In the rows, 128 means zero.
Two labels a row
[126 115 157 122 174 113 109 136 111 125 162 126 122 129 133 118 125 119
 129 143 119 140 126 117 155 141 124 138 103 139 142 135 131 136 130 130
 136 116  99 113 129 119 119 128 131 134  86 137 136 107  86 123 127 138
 129 138 153 118 110 144 143 119 135 144 137 122 125]
Pm & F
[121 143 165 120 118 134 118 127 150 140 129 113 130 126 160 131 124 122
 136 126 138 131 141 114 119 120 118 125 165 125 152 127 120 145 139 123
 119 135 123 143 134 122 167 130 129 133 119 129 139 132 133 154 123 126
 127 133 106 133 123 152 146 140 119 113 124 134 136]
TL & E
[112 154 176 121 125 136 133 126 160 133 116  88 126 118 148 135 124 124
 139 132 143 150 132 129 118 169 139 116 161 140 154 133 123 144 143 131
 107 117 138 139 137 110 231 131 136 133 152 127 141 139 159 140 127 126
 124 123  69 130 138 143 141 157 115  89 119 134 148]
TL & E
[123 127 114 120 178 138 132 146 120 135  89 117 123 124  74 121 122 140
 156 119 122 155 115 140 159 109 118 115 139 140 133 127 143 137 127 133
 109 131  95 155 134 123 109 147 140 146 119 132 123 135 118 137 125 125
 121 125 126 134 122 134  85 143 125 151 118 127 140]
Pm & S
[125 165 150 123 127 146 106 142 139 145 120 101 140 117 136 130 131 124
 155 131 135 146 135 123 113 155 133 123 156 149 148 128 125 166 150 120
 104 148 143 151 137 117 152 138 129 129 140 129 146 132 123 155 130 125
 123 120  95 142 107 127 108 154 119 123 120 131 108]
TL & E
[130 138 147 126  97 111 111 111 127 143 171 140 142 123 201 131 134 125
 120 131 139  97 145  98 102 168 139 138 117 134 135 126 113 148 141 118
 135 165 162 122 128 117 130 114 112 118 129 123 142 121 114 133 128 127
 129 119 115 131  96 117 152 127 129 120 136 137 113]
TL & E
[123 140 157 123 106 132 120 119 147 133 132 119 134 123 164 125 126 128
 132 130 138 128 135 124 111 159 136 129 137 135 140 127 118 145 139 126
 122 128 140 130 135 119 175 133 127 121 141 118 134 135 142 137 124 127
 127 117  96 128 127 130 144 145 118 102 128 135 124]
TL & E
[124 114 146 125 166 133 122 133 151 123  81 108 128 125  73 118 117 140
 145 126 131 172 112 157 167 134 129 122 134 141 147 139 142 138 124 136
 106  96  90 142 139 121 206 144 137 140 117 123 124 129 145 131 124 124
 124 115 116 131 149 134 114 149 127 128 122 121 143]
Pm & S
[123 166 166 116 131 146 107 129 154 129 118  95 131 123 153 137 129 125
 139 132 142 138 134 121 103 149 133 132 159 144 146 121 117 132 144 123
 115 116 142 137 137 129 180 139 123 117 139 124 132 134 147 152 127 130
 127 124  87 140 124 128 127 148 116 101 125 135 125]
TL & E
[120 150 172 119 105 132 124 121 162 135 114  97 125 122 157 137 125 123
 137 127 142 145 133 126 114 150 130 130 166 139 150 130 118 146 145 126
 106 120 135 139 143 113 230 138 134 123 149 118 134 136 165 140 127 126
 120 124  76 140 147 147 141 161 111  87 123 132 151]
TL & E
[118 157 151 128 103 134 132 129 162 147 106 114 129 118 130 136 127 125
 138 116 142 145 129 130 119 150 148 106 178 141 150 132 125 151 133 125
 111 168 160 144 138 111 237 122 136 141 167 111 133 138 160 139 135 118
 117 104  69 135 122 123 126 163 121 104 112 132 147]
TL & E
[126 117 164 115 183 124 125 134 130 140 117 102 124 122  94 118 133 140
 147 140 128 163 117 137 159 160 128 121 124 145 152 135 139 144 144 142
 106 109  92 137 136 108 170 137 144 143 122 129 132 128 117 128 131 127
 122 116 116 124 128 149 111 148 126 132 120 121 148]
Pm & E
[137 144 105 129 184 137 109 152 120 144 103 135 129 125  79 119 118 139
 156 133 121 164 115 126 161 122 136 132 137 145 140 129 134 152 123 132
 125 132 106 147 134 134 145 137 124 144  87 123 128 116 128 136 128 121
 122 131 132 136 104 104  96 132 130 158 126 116 108]
Pm & S
[136 156 128 124 157 144 104 147 118 148 141 117 155 119 156 130 141 121
 156 132 138 117 143 111  90 177 138 125 122 162 149 127 122 176 145 123
 118 171 174 151 126 124  64 128 124 118 152 135 139 140 100 151 138 129
 127 107 110 143  68 107  90 146 126 138 126 131  93]
TL & E
[114 155 173 117 120 130 132 122 157 132 117  80 115 121 128 135 123 118
 133 133 136 156 136 142 117 125 124 110 169 133 152 130 125 125 139 137
 102 109 120 124 139 114 215 136 142 120 155 125 135 136 153 142 136 122
 125 140  88 134 159 166 144 155 114  98 115 138 155]
TL & E
[130 154 150 133 112 142 108 132 153 143 126 113 134 123 152 134 131 124
 140 131 111 138 135 116 111 148 139 125 162 145 154 129 119 155 139 122
 118 145 143 141 139 124 191 132 120 127 133 120 135 126 146 138 124 121
 122 121  90 140 116 126 134 145 124 112 124 133 126]
TL & E
[128 135 134 125  95 121 117 108 141 114 136 129 132 133 176 128 131 136
 113 135 138 115 133 118 120 137 129 147 123 124 122 121 115 127 125 113
 137  89 126 127 132 138 153 134 112 115 113 126 136 121 150 131 112 130
 128 122 123 132 141 130 152 124 128 105 141 135 119]
TL & S
[114 157 170 112 110 133 121 120 161 137 118 106 120 130 172 133 115 126
 146 129 142 146 134 116 130 131 130 125 181 124 148 126 110 135 137 125
 118 126 123 146 149 116 252 134 127 138 116 112 142 126 164 138 122 119
 121 136  65 135 131 163 157 145 130  94 133 133 156]
TL & E
[134  96 120 136 144 119 106 128 109 135 135 156 134 139 144 114 128 139
 135 122 127 119 122 114 158 120 123 141 115 131 128 128 131 143 118 122
 138 158 102 145 130 122 122 135 119 141  79 126 140 118 101 127 111 127
 125 114 143 124  93 118 131 114 134 151 137 128 117]
Pm & S
[120 156 146 114 150 143 119 131 142 130 132  89 141 132 135 129 128 125
 141 138 135 136 137 127 104 167 135 118 131 144 150 125 129 156 143 131
 117 120 139 135 133 124 118 134 132 119 150 131 133 133 119 146 131 131
 126 117 109 134 113 135 113 149 122 116 119 131 122]
TL & E
[ 71 205 136 121 166 158 109 158 128 140 144  89 125 123 139 137 134 105
 147 142 131 150 138 119  98 136 130 130 160 157 145 124 118 158 145 124
 115 128 162 135 131 137 119 132 126 130 133 130 130 125 105 153 141 126
 119 158 111 147  92 140 111 134 125 125 124 126 101]
TL & F
[120 160 170 116 131 135 125 123 151 133 121  90 124 122 141 134 128 123
 138 133 142 145 135 138 116 151 131 116 153 137 145 130 120 137 143 131
 104  99 132 133 135 123 197 136 135 122 148 126 129 136 150 141 133 124
 129 129  91 129 149 147 127 150 120  98 126 132 143]
TL & E
[120 100 157 130 158 118 124 127 143 126  93 115 136 119  86 115 120 147
 136 129 130 159 111 148 175 155 138 125 123 147 147 140 132 147 123 134
 107 118  97 148 137 117 203 140 136 150 124 122 127 131 142 125 122 125
 115  96 105 120 143 134 111 152 125 131 120 124 149]
Pm & E
[124 147 151 128 188 136 117 155 153 130  98 101 115 123  73 125 125 134
 152 136 127 184 104 144 164 131 137 121 152 141 159 136 137 147 128 142
 104 111 106 136 138 115 218 140 141 146 111 119 127 124 133 137 115 121
 115 133 110 133 130 126 108 145 126 136 121 115 137]
Pm & F
[132 146 124 130 160 137 131 137 144 127  93 112 126 123  98 124 124 142
 143 136 134 167 110 131 157 130 132 131 141 139 138 127 130 141 123 129
 117 108 116 144 138 129 196 143 127 141 103 124 126 125 145 130 122 125
 124 129 114 132 130 118 110 137 130 126 129 122 129]
Pm & S
[134 136 100 133 179 147 117 145 124 135  97 126 137 122  76 118 127 150
 148 131 123 159 110 139 149 147 141 128 119 146 136 126 131 156 122 130
 118 118 128 149 138 127 138 140 132 136 116 124 126 127 130 133 125 129
 120 116 129 141 112  97  97 139 132 145 122 118 112]
Pm & S
[134 126 116 129 177 141 122 142 133 138  87 122 126 123  68 107 115 141
 151 128 124 158 110 153 161 120 130 123 140 140 133 130 136 134 125 133
 111 127 106 151 134 129 141 141 139 145 117 126 124 129 130 135 127 123
 111 122 122 132 123 116  94 143 128 146 122 118 131]
Pm & S
[128 143 160 125 150 135 107 136 129 129 159 117 140 126 156 128 131 124
 133 145 128 132 130 112 124 162 135 133 121 144 149 173 121 151 138 130
 129 127 130 127 134 121 147 130 125 126 114 122 140 113 113 138 127 156
 129 130 121 132 108 127 141 133 133 125 132 122 111]
TL & E
[121 128 152 122 173 134 122 135 131 123 119 107 125 123 103 120 122 140
 142 138 128 163 110 136 157 147 134 125 128 140 148 132 134 140 131 135
 116 105 103 135 141 122 168 139 135 141 110 125 133 124 118 123 128 126
 121 128 118 125 134 135 116 143 132 131 125 122 137]
Pm & E
[121 102 151 128 164 119 124 129 128 127 122 117 139 112 111 116 130 142
 140 139 126 149 119 136 151 180 138 125 103 144 149 136 139 145 132 137
 117 138 114 134 134 106 156 130 131 138 124 118 131 125 119 125 133 131
 115 102 116 124 122 128 113 137 128 131 122 124 134]
Pm & E
[115 141 182 115 106 124 132 114 161 131 128 117 121 124 170 127 121 124
 125 128 142 140 133 123 126 151 134 122 165 127 150 133 118 144 135 128
 114 128 130 131 139 112 251 132 129 129 128 116 139 128 157 138 126 132
 123 126  71 134 141 147 157 150 117  91 123 135 156]
TL & E
